Here is a tiny trained network, its code and every weight. The questions are about switching its units off for an input and a target symbol, where a switched-off unit gives its printed mean instead of its output.

import numpy as np


def w(rows, s, z=0):
    codes = np.array(rows[::2]) - 128.0
    scale = np.full(codes.shape[1], s)
    scale[-1] = z or s
    return codes * scale


def norm(h):
    return h / np.sqrt((h * h).mean(-1, keepdims=True) + 1e-5)


def softmax(a):
    e = np.exp(a - a.max(-1, keepdims=True))
    return e / e.sum(-1, keepdims=True)


def log_softmax(a):
    a = a - a.max(-1, keepdims=True)
    return a - np.log(np.exp(a).sum(-1, keepdims=True))


def net(x, mask):
    ids = ['αβγεζθλμξπστφψω'.index(c) for c in x.split()]
    T = len(ids)
    res = E[ids] + P[:T]
    u = 0
    for l in range(3):
        r = norm(res)
        for j in range(2):
            rows = slice(3 * j, 3 * j + 3)
            q, k, v = (r @ M[l][rows].T for M in (Q, K, V))
            z = softmax(np.where(np.tri(T) > 0, q @ k.T / 3**0.5, -1e9)) @ v
            o = O[l][rows]
            res = res + np.where(mask[u + j], z, o[:, -1]) @ o[:, :-1]
        u += 2
    return log_softmax(norm(res)[-1] @ U[:, :-1].T + U[:, -1])


Q, K, V, O = {}, {}, {}, {}
E = w([
[98,93,156,25,228],'α',
[144,169,94,177,117],'β',
[72,122,105,102,166],'γ',
[167,187,198,105,149],'ε',
[176,108,70,139,93],'ζ',
[155,117,86,120,92],'θ',
[112,210,97,149,2],'λ',
[100,83,108,143,161],'μ',
[99,101,108,137,162],'ξ',
[17,153,105,128,196],'π',
[100,202,195,207,123],'σ',
[156,137,129,123,167],'τ',
[120,110,159,122,102],'φ',
[93,83,126,136,151],'ψ',
[191,85,172,60,69],'ω',
],0.0088)
P = w([
[109,252,138,17,102],'0',
[198,87,149,168,125],'1',
[90,203,116,23,140],'2',
[138,16,103,206,97],'3',
[79,134,94,43,146],'4',
[36,69,55,134,89],'5',
[102,58,80,105,141],'6',
[61,86,41,112,144],'7',
],0.002)
Q[0] = w([
[105,25,85,49,241],'0.h1',
[82,232,107,241,220],'0.h1',
[173,141,251,106,193],'0.h1',
[152,72,118,35,122],'0.h2',
[202,120,142,55,231],'0.h2',
[183,99,174,153,138],'0.h2',
],0.011)
K[0] = w([
[161,88,71,47,231],'0.h1',
[123,227,68,219,167],'0.h1',
[202,179,203,121,167],'0.h1',
[114,101,77,65,150],'0.h2',
[107,188,114,10,174],'0.h2',
[156,152,141,126,190],'0.h2',
],0.013)
V[0] = w([
[123,143,254,193,117],'0.h1',
[160,221,29,207,199],'0.h1',
[10,146,249,192,93],'0.h1',
[101,57,174,201,125],'0.h2',
[120,77,65,108,15],'0.h2',
[131,117,169,22,56],'0.h2',
],0.0062)
O[0] = w([
[89,219,106,30,173,1],'0.h1',
[96,114,253,136,56,86],'0.h1',
[108,248,76,135,212,136],'0.h1',
[79,191,88,49,140,140],'0.h2',
[173,184,39,192,177,166],'0.h2',
[168,77,83,149,203,116],'0.h2',
],0.0053,0.0034)
Q[1] = w([
[146,121,211,31,137],'1.h1',
[246,208,156,125,125],'1.h1',
[180,199,157,141,64],'1.h1',
[128,165,178,101,56],'1.h2',
[94,159,219,136,158],'1.h2',
[68,84,152,187,31],'1.h2',
],0.012)
K[1] = w([
[236,106,230,59,124],'1.h1',
[206,240,151,184,176],'1.h1',
[152,227,169,129,150],'1.h1',
[140,160,171,212,218],'1.h2',
[106,91,251,145,133],'1.h2',
[25,167,133,254,58],'1.h2',
],0.01)
V[1] = w([
[191,84,213,123,135],'1.h1',
[76,123,221,141,165],'1.h1',
[50,99,135,94,255],'1.h1',
[126,139,61,113,25],'1.h2',
[31,152,107,143,155],'1.h2',
[121,105,37,90,128],'1.h2',
],0.0056)
O[1] = w([
[177,198,76,122,187,145],'1.h1',
[158,107,77,206,164,189],'1.h1',
[174,73,126,252,85,253],'1.h1',
[168,107,111,52,138,168],'1.h2',
[28,131,94,119,142,156],'1.h2',
[125,64,157,120,151,190],'1.h2',
],0.0041,0.002)
Q[2] = w([
[124,175,106,177,69],'2.h1',
[176,113,115,113,64],'2.h1',
[146,118,215,148,124],'2.h1',
[194,123,169,141,65],'2.h2',
[131,191,248,136,185],'2.h2',
[196,164,101,83,145],'2.h2',
],0.018)
K[2] = w([
[137,171,88,199,38],'2.h1',
[154,84,109,117,32],'2.h1',
[168,124,235,146,143],'2.h1',
[169,78,219,109,58],'2.h2',
[75,245,231,196,188],'2.h2',
[220,122,148,29,181],'2.h2',
],0.013)
V[2] = w([
[155,253,132,246,78],'2.h1',
[152,170,208,104,103],'2.h1',
[59,195,130,123,166],'2.h1',
[205,243,89,203,48],'2.h2',
[143,34,79,134,60],'2.h2',
[68,196,170,166,90],'2.h2',
],0.006)
O[2] = w([
[157,110,38,84,2,121],'2.h1',
[191,160,160,163,83,50],'2.h1',
[219,70,68,124,143,86],'2.h1',
[9,185,105,188,179,103],'2.h2',
[105,182,85,28,105,255],'2.h2',
[69,34,154,164,120,67],'2.h2',
],0.0045,0.0049)
U = w([
[147,104,182,98,242,199],'α',
[84,137,162,170,29,166],'β',
[67,62,106,248,118,96],'γ',
[207,152,168,237,178,219],'ε',
[175,52,87,141,172,13],'ζ',
[186,105,118,127,68,118],'θ',
[122,221,66,78,30,72],'λ',
[51,79,136,18,125,134],'μ',
[125,114,125,129,126,104],'ξ',
[215,108,96,138,74,138],'π',
[46,217,138,167,140,253],'σ',
[147,87,250,115,95,168],'τ',
[136,198,34,140,227,144],'φ',
[223,137,116,40,168,149],'ψ',
[125,103,126,138,123,34],'ω',
],0.011,0.0034)

Each question gives the input, a string of symbols that net reads in full, and the target symbol t.
The units are the heads (3 rows each of Q, K, V and O). Each row of codes is followed by its name. A weight is (code - 128) times the scale printed after its matrix; where a second scale follows, it is the last column's (O and U).
mask holds one flag per head, layer by layer. A switched-off head (its flag False) gives its mean, the last column of its rows in O, instead of its output. The means were averaged over made-up inputs and are rounded, as every weight is.
A unit's drop is (log p(t) with every unit on - log p(t) with that unit switched off) / (log p(t) with every unit on - log p(t) with every unit switched off).
The circuit of an input: a set's keep is (log p(t) with only the set's units on - log p(t) with every unit switched off) / (log p(t) with every unit on - log p(t) with every unit switched off). Starting from all 6 units, units are removed one at a time, each time the one whose removal leaves the highest keep (on an exact tie, the one counted first), for as long as the keep stays at least 0.8.
circuit, biggest first: the units of the circuit, biggest drop first
unit that matters most: the unit with the biggest drop
which heads matter: for each layer, one digit per head in row order, 1 if its drop is at least 0.15 and else 0, layers parted by /
drop of u: that unit's drop, to one decimal
input τ λ γ, target τ: unit that matters most -> 0.h1
input β β μ μ, target λ: circuit, biggest first -> 0.h2; 2.h1
input θ ζ μ θ, target λ: which heads matter -> 11 / 10 / 11
input μ ω θ, target ψ: circuit, biggest first -> 1.h2; 2.h1
input λ μ γ ζ, target λ: which heads matter -> 01 / 00 / 01
input μ ζ ζ μ θ ζ μ, target φ: which heads matter -> 01 / 11 / 01
input π σ ζ, target β: circuit, biggest first -> 0.h1; 2.h1
input ξ μ μ ω, target ψ: which heads matter -> 10 / 00 / 00
input γ γ ξ, target γ: which heads matter -> 00 / 11 / 00
input μ λ ε μ θ ζ, target λ: circuit, biggest first -> 2.h2; 2.h1
input φ ω φ μ μ μ, target μ: circuit, biggest first -> 2.h2; 0.h2; 1.h1; 2.h1
input ζ ξ φ σ μ μ μ ξ, target μ: which heads matter -> 01 / 10 / 01
input α μ γ, target α: which heads matter -> 11 / 00 / 11
input τ μ θ ζ ζ γ, target σ: unit that matters most -> 0.h2
input φ φ μ, target ζ: which heads matter -> 10 / 00 / 01
input ε μ ε, target ε: circuit, biggest first -> 2.h2; 1.h1; 1.h2; 0.h2
input γ μ θ ψ, target μ: circuit, biggest first -> 0.h2; 2.h2
input μ γ μ μ φ ξ, target μ: circuit, biggest first -> 0.h2; 2.h2; 0.h1
input μ α α μ, target α: which heads matter -> 10 / 00 / 11
input ζ μ μ μ ε, target ε: unit that matters most -> 2.h2
input μ β μ λ π, target γ: circuit, biggest first -> 2.h2; 0.h1
input μ γ τ, target τ: which heads matter -> 10 / 00 / 00
input μ θ φ μ, target φ: circuit, biggest first -> 0.h2; 2.h2; 1.h1; 0.h1
input γ μ φ μ, target μ: circuit, biggest first -> 0.h2; 2.h2
input θ ζ γ μ, target σ: which heads matter -> 11 / 10 / 11
input β γ μ, target λ: drop of 1.h1 -> 0.2
input ε ε μ θ, target λ: drop of 0.h2 -> 0.5
input γ γ μ, target γ: drop of 0.h2 -> 0.1
input θ γ μ τ ζ β, target β: drop of 0.h1 -> 1.1
